Here is a tiny trained network, its code and every weight. The questions are about switching its units off for an input and a target symbol, where a switched-off unit gives its printed mean instead of its output.

import numpy as np


def w(rows, s, z=0):
    codes = np.array(rows[::2]) - 128.0
    scale = np.full(codes.shape[1], s)
    scale[-1] = z or s
    return codes * scale


def f(y):
    return np.maximum(y, 0)


def softmax(a):
    e = np.exp(a - a.max(-1, keepdims=True))
    return e / e.sum(-1, keepdims=True)


def log_softmax(a):
    a = a - a.max(-1, keepdims=True)
    return a - np.log(np.exp(a).sum(-1, keepdims=True))


def net(x, mask):
    ids = ['ΓΘΠΣΩαβζλξτψ'.index(c) for c in x.split()]
    T = len(ids)
    res = E[ids] + P[:T]
    u = 0
    for l in range(2):
        r = res
        for j in range(2):
            rows = slice(2 * j, 2 * j + 2)
            q, k, v = (r @ M[l][rows].T for M in (Q, K, V))
            z = softmax(np.where(np.tri(T) > 0, q @ k.T / 2**0.5, -1e9)) @ v
            o = O[l][rows]
            res = res + np.where(mask[u + j], z, o[:, -1]) @ o[:, :-1]
        u += 2
        y = f(res @ A[l][:, :-1].T + A[l][:, -1])
        res = res + np.where(mask[u : u + 4], y, B[l][:, -1]) @ B[l][:, :-1]
        u += 4
    return log_softmax(res[-1] @ U[:, :-1].T + U[:, -1])


Q, K, V, O, A, B = {}, {}, {}, {}, {}, {}
E = w([
[140,133,111,186],'Γ',
[116,186,122,165],'Θ',
[128,151,116,133],'Π',
[145,94,51,133],'Σ',
[125,201,96,113],'Ω',
[195,136,231,77],'α',
[99,153,133,126],'β',
[101,138,125,129],'ζ',
[111,173,147,132],'λ',
[65,154,133,120],'ξ',
[104,222,141,168],'τ',
[5,134,158,108],'ψ',
],0.016)
P = w([
[125,255,86,92],'0',
[135,106,112,185],'1',
[78,87,123,168],'2',
[122,121,100,168],'3',
[97,117,86,168],'4',
[96,127,86,174],'5',
[99,131,78,150],'6',
[100,137,92,160],'7',
[97,144,93,163],'8',
[100,154,100,165],'9',
[86,123,71,179],'10',
[81,137,74,183],'11',
],0.0083)
Q[0] = w([
[134,2,48,58],'0.h1',
[172,169,65,149],'0.h1',
[157,10,220,112],'0.h2',
[103,159,11,179],'0.h2',
],0.0093)
K[0] = w([
[86,90,53,92],'0.h1',
[66,128,151,117],'0.h1',
[129,2,205,112],'0.h2',
[108,222,77,158],'0.h2',
],0.012)
V[0] = w([
[114,104,132,58],'0.h1',
[80,126,231,185],'0.h1',
[166,19,132,255],'0.h2',
[199,232,163,203],'0.h2',
],0.0086)
O[0] = w([
[136,132,140,244,82],'0.h1',
[65,98,16,139,140],'0.h1',
[195,178,78,28,6],'0.h2',
[28,57,171,71,254],'0.h2',
],0.011,0.0087)
A[0] = w([
[135,34,125,140,154],'0.n1',
[128,249,136,164,97],'0.n2',
[72,124,149,113,141],'0.n3',
[122,137,128,195,254],'0.n4',
],0.018,0.0091)
B[0] = w([
[133,204,100,132,204],'0.n1',
[228,63,39,104,130],'0.n2',
[255,122,16,177,253],'0.n3',
[207,110,85,39,221],'0.n4',
],0.0075,0.021)
Q[1] = w([
[227,18,102,124],'1.h1',
[97,146,193,250],'1.h1',
[96,225,165,117],'1.h2',
[181,64,51,114],'1.h2',
],0.011)
K[1] = w([
[177,98,182,105],'1.h1',
[56,191,5,115],'1.h1',
[130,178,120,146],'1.h2',
[151,66,114,109],'1.h2',
],0.015)
V[1] = w([
[116,1,152,209],'1.h1',
[53,213,63,186],'1.h1',
[50,161,148,7],'1.h2',
[86,174,190,161],'1.h2',
],0.0097)
O[1] = w([
[175,151,119,251,124],'1.h1',
[144,25,154,160,91],'1.h1',
[171,116,124,80,13],'1.h2',
[186,138,162,128,7],'1.h2',
],0.013,0.02)
A[1] = w([
[194,53,255,219,2],'1.n1',
[89,164,33,146,82],'1.n2',
[122,158,106,59,83],'1.n3',
[159,66,99,120,217],'1.n4',
],0.012,0.0099)
B[1] = w([
[209,13,149,21,128],'1.n1',
[169,116,194,106,252],'1.n2',
[115,104,164,175,139],'1.n3',
[7,183,91,133,151],'1.n4',
],0.012,0.043)
U = w([
[145,178,182,63,182],'Γ',
[145,189,78,118,138],'Θ',
[107,160,109,147,2],'Π',
[104,36,188,126,139],'Σ',
[120,113,140,136,78],'Ω',
[124,162,101,136,57],'α',
[75,158,2,26,201],'β',
[187,194,147,194,225],'ζ',
[141,203,118,117,144],'λ',
[121,178,93,124,37],'ξ',
[122,150,57,157,95],'τ',
[106,75,118,207,57],'ψ',
],0.0088,0.0038)

Each question gives the input, a string of symbols that net reads in full, and the target symbol t.
The units are the heads (2 rows each of Q, K, V and O) and the neurons (one row each of A and B). Each row of codes is followed by its name. A weight is (code - 128) times the scale printed after its matrix; where a second scale follows, it is the last column's (O, A, B and U).
mask holds one flag per unit, layer by layer, with each layer's heads first. A switched-off unit (its flag False) gives its mean, the last column of its rows in O or B, instead of its output. The means were averaged over made-up inputs and are rounded, as every weight is.
A unit's drop is (log p(t) with every unit on - log p(t) with that unit switched off) / (log p(t) with every unit on - log p(t) with every unit switched off).
The circuit of an input: a set's keep is (log p(t) with only the set's units on - log p(t) with every unit switched off) / (log p(t) with every unit on - log p(t) with every unit switched off). Starting from all 12 units, units are removed one at a time, each time the one whose removal leaves the highest keep (on an exact tie, the one counted first), for as long as the keep stays at least 0.8.
units of the circuit, in order: the units of the circuit, biggest drop first
unit that matters most: the unit with the biggest drop
k most important neurons: the k neurons with the biggest drops, biggest first
k most important neurons of layer l: the k neurons of layer l with the biggest drops, biggest first
which heads matter: for each layer, one digit per head in row order, 1 if its drop is at least 0.15 and else 0, layers parted by /
input Γ τ Π τ τ Γ Ω Γ τ Γ Θ β, target β: 3 most important neurons	[1.n4 1.n2 1.n3]
input Γ α τ Γ Γ ψ Σ, target Γ: which heads matter	01 / 10
input Γ Ω Γ Γ α ξ Π λ Γ Θ Ω, target Γ: which heads matter	01 / 10
input Ω Γ Ω τ Γ β Γ τ τ, target ζ: unit that matters most	0.h2
input Σ Ω Ω Γ Ω, target Γ: which heads matter	11 / 10
input Γ Γ ζ τ Γ β ψ, target β: 4 most important neurons	[1.n4 0.n3 1.n2 0.n1]
input Γ ψ τ Γ Γ ξ Ω Γ τ, target β: which heads matter	01 / 11
input Σ Π Γ Γ Γ Σ Π τ, target Γ: which heads matter	11 / 10
input ψ Γ Ω β, target Σ: which heads matter	11 / 11
input Σ ψ Γ α Ω α Π, target Γ: 2 most important neurons	[0.n2 0.n1]
input ψ Γ Γ, target Σ: 2 most important neurons of layer 0	[0.n3 0.n2]
input Γ Π Ω Γ Ω Ω ψ ψ Θ, target β: 3 most important neurons	[1.n2 1.n4 0.n4]
input Σ Γ Γ Γ β, target Γ: which heads matter	11 / 10
input ψ Γ τ Γ Γ Ω τ, target Σ: 3 most important neurons of layer 0	[0.n4 0.n2 0.n1]
input Γ β Γ τ ζ, target β: unit that matters most	1.h1
input α Ω Π, target ζ: units of the circuit, in order	[1.h1 0.h1 0.h2]
input ψ Γ τ Γ Θ Γ Θ Γ, target Σ: 3 most important neurons of layer 0	[0.n4 0.n2 0.n3]
input Ω Γ ψ, target ζ: units of the circuit, in order	[0.h2 1.h1]
input τ ξ Ω Γ Ω Ω Γ Γ τ Ω, target ψ: units of the circuit, in order	[0.h2 1.h1]
input Γ Γ Ω ξ, target β: units of the circuit, in order	[1.h1 0.h2 1.h2]
